Below is a small trained network, with its code and all its weights. Each question gives an input and a target symbol and asks what happens when units are switched off, that is, made to give their printed mean instead of their output.

import numpy as np


def w(rows, s, z=0):
    codes = np.array(rows[::2]) - 128.0
    scale = np.full(codes.shape[1], s)
    scale[-1] = z or s
    return codes * scale


def norm(h):
    return h / np.sqrt((h * h).mean(-1, keepdims=True) + 1e-5)


def f(y):
    return np.maximum(y, 0)


def softmax(a):
    e = np.exp(a - a.max(-1, keepdims=True))
    return e / e.sum(-1, keepdims=True)


def log_softmax(a):
    a = a - a.max(-1, keepdims=True)
    return a - np.log(np.exp(a).sum(-1, keepdims=True))


def net(x, mask):
    ids = ['βγζηθξσψω'.index(c) for c in x.split()]
    T = len(ids)
    res = E[ids] + P[:T]
    u = 0
    for l in range(2):
        q, k, v = (norm(res) @ M[l].T for M in (Q, K, V))
        z = softmax(np.where(np.tri(T) > 0, q @ k.T / 2**0.5, -1e9)) @ v
        res = res + np.where(mask[u], z, O[l][:, -1]) @ O[l][:, :-1]
        u += 1
        y = f(norm(res) @ A[l][:, :-1].T + A[l][:, -1])
        res = res + np.where(mask[u : u + 4], y, B[l][:, -1]) @ B[l][:, :-1]
        u += 4
    return log_softmax(norm(res)[-1] @ U[:, :-1].T + U[:, -1])


Q, K, V, O, A, B = {}, {}, {}, {}, {}, {}
E = w([
[141,103,91,175,253,181],'β',
[158,99,159,59,97,116],'γ',
[177,155,173,82,138,101],'ζ',
[150,109,166,74,91,117],'η',
[152,105,162,72,92,115],'θ',
[184,145,234,180,201,103],'ξ',
[133,98,142,55,94,131],'σ',
[149,100,149,62,94,133],'ψ',
[150,118,196,97,94,113],'ω',
],0.021)
P = w([
[106,3,198,60,174,7],'0',
[150,84,114,161,103,11],'1',
[165,79,141,145,105,45],'2',
[176,94,142,134,94,68],'3',
[183,112,138,111,89,88],'4',
[194,124,138,96,99,108],'5',
[190,137,138,89,103,122],'6',
[194,152,137,83,110,140],'7',
[194,160,148,82,116,153],'8',
[186,175,147,85,133,173],'9',
[184,191,145,94,148,190],'10',
[185,186,132,94,155,206],'11',
[115,212,135,105,160,246],'12',
[208,218,128,62,158,230],'13',
],0.012)
Q[0] = w([
[208,162,117,141,124,42],'0.h0',
[254,86,222,26,196,147],'0.h0',
],0.0053)
K[0] = w([
[179,254,192,89,122,231],'0.h0',
[6,175,118,121,164,233],'0.h0',
],0.0067)
V[0] = w([
[121,160,186,161,191,20],'0.h0',
[125,61,42,254,170,197],'0.h0',
],0.0066)
O[0] = w([
[135,197,86,11,153,83,255],'0.h0',
[50,255,167,168,138,143,101],'0.h0',
],0.013,0.0045)
A[0] = w([
[93,108,253,217,87,10,255],'0.n0',
[190,136,71,195,192,99,94],'0.n1',
[88,121,143,150,135,148,13],'0.n2',
[46,211,111,246,148,236,59],'0.n3',
],0.0074,0.0023)
B[0] = w([
[112,132,86,113,67,162,252],'0.n0',
[34,138,161,125,146,159,249],'0.n1',
[92,97,164,172,165,125,128],'0.n2',
[251,153,122,175,95,174,199],'0.n3',
],0.016,0.003)
Q[1] = w([
[254,165,130,57,116,172],'1.h0',
[161,54,150,129,114,17],'1.h0',
],0.0087)
K[1] = w([
[188,168,118,176,107,254],'1.h0',
[174,166,123,107,98,117],'1.h0',
],0.012)
V[1] = w([
[64,32,31,88,120,44],'1.h0',
[145,205,254,69,18,118],'1.h0',
],0.0099)
O[1] = w([
[119,130,76,226,45,125,3],'1.h0',
[44,106,153,138,255,226,140],'1.h0',
],0.01,0.0076)
A[1] = w([
[157,2,64,161,105,27,45],'1.n0',
[193,240,50,47,47,96,255],'1.n1',
[134,62,140,83,25,216,105],'1.n2',
[194,153,227,127,212,43,157],'1.n3',
],0.0084,0.0023)
B[1] = w([
[103,107,184,2,136,47,168],'1.n0',
[178,102,110,89,7,138,213],'1.n1',
[220,194,215,144,39,177,159],'1.n2',
[108,115,109,199,30,154,254],'1.n3',
],0.0097,0.011)
U = w([
[146,69,124,50,132,27,203],'β',
[174,146,68,187,7,176,225],'γ',
[128,75,212,185,96,169,26],'ζ',
[187,141,204,197,198,130,125],'η',
[89,114,126,140,136,153,3],'θ',
[84,115,112,122,172,155,80],'ξ',
[96,225,107,43,254,85,101],'σ',
[89,110,119,130,148,161,24],'ψ',
[108,116,120,148,148,134,21],'ω',
],0.0078,0.0034)

Each question gives the input, a string of symbols that net reads in full, and the target symbol t.
The units are the heads (2 rows each of Q, K, V and O) and the neurons (one row each of A and B). Each row of codes is followed by its name. A weight is (code - 128) times the scale printed after its matrix; where a second scale follows, it is the last column's (O, A, B and U).
mask holds one flag per unit, layer by layer, with each layer's heads first. A switched-off unit (its flag False) gives its mean, the last column of its rows in O or B, instead of its output. The means were averaged over made-up inputs and are rounded, as every weight is.
A unit's drop is (log p(t) with every unit on - log p(t) with that unit switched off) / (log p(t) with every unit on - log p(t) with every unit switched off).
The circuit of an input: a set's keep is (log p(t) with only the set's units on - log p(t) with every unit switched off) / (log p(t) with every unit on - log p(t) with every unit switched off). Starting from all 10 units, units are removed one at a time, each time the one whose removal leaves the highest keep (on an exact tie, the one counted first), for as long as the keep stays at least 0.8.
circuit, biggest first: the units of the circuit, biggest drop first
unit that matters most: the unit with the biggest drop
top k neurons: the k neurons with the biggest drops, biggest first
top k neurons in layer l: the k neurons of layer l with the biggest drops, biggest first
drop of u: that unit's drop, to one decimal
input ξ η ξ ξ ξ ξ ξ σ ξ β ξ ξ η, target σ: circuit, biggest first	[1.h0; 0.n0; 0.n1]
input ω ξ ω η γ ψ ξ θ β ξ σ, target σ: unit that matters most	0.n0
input ξ θ σ ξ β ω θ ψ ξ γ ξ ξ ω, target σ: top 2 neurons	[1.n1; 0.n0]
input ψ β ω, target γ: circuit, biggest first	[0.n0; 1.h0]
input β ξ η ξ ω, target σ: circuit, biggest first	[1.h0; 1.n1; 0.h0]
input ξ η σ σ ξ β ξ ξ θ, target σ: top 2 neurons	[0.n0; 1.n1]
input β ω ξ ξ, target σ: circuit, biggest first	[1.h0; 0.h0]
input η β ξ ξ, target σ: circuit, biggest first	[1.h0; 0.n0; 0.h0]
input β σ ξ ξ θ ξ ξ η, target σ: circuit, biggest first	[1.h0; 1.n1]
input η ψ β ψ ξ ξ ξ ξ ψ, target σ: circuit, biggest first	[1.h0; 0.n0]
input ξ ξ η ξ ξ σ β η ξ ω ξ ζ, target σ: circuit, biggest first	[1.h0; 0.n0]
input ξ ζ ω ξ ξ β ψ η ξ σ, target σ: top 2 neurons in layer 1	[1.n1; 1.n3]
input σ η ξ ξ ξ β, target σ: top 2 neurons in layer 0	[0.n1; 0.n3]
input ω σ η ξ θ β ψ ξ γ ζ ξ β, target γ: circuit, biggest first	[1.h0]
input ξ β ξ, target γ: top 2 neurons in layer 1	[1.n3; 1.n0]
input θ β η, target γ: top 2 neurons in layer 0	[0.n0; 0.n3]
input η ξ ξ β, target σ: top 3 neurons	[0.n1; 1.n3; 1.n1]
input ψ η θ ξ, target β: top 2 neurons in layer 1	[1.n0; 1.n1]
input ξ ψ θ ζ ω γ β ξ, target γ: drop of 1.h0	0.3
input η ξ γ ψ β ξ γ, target σ: unit that matters most	1.h0
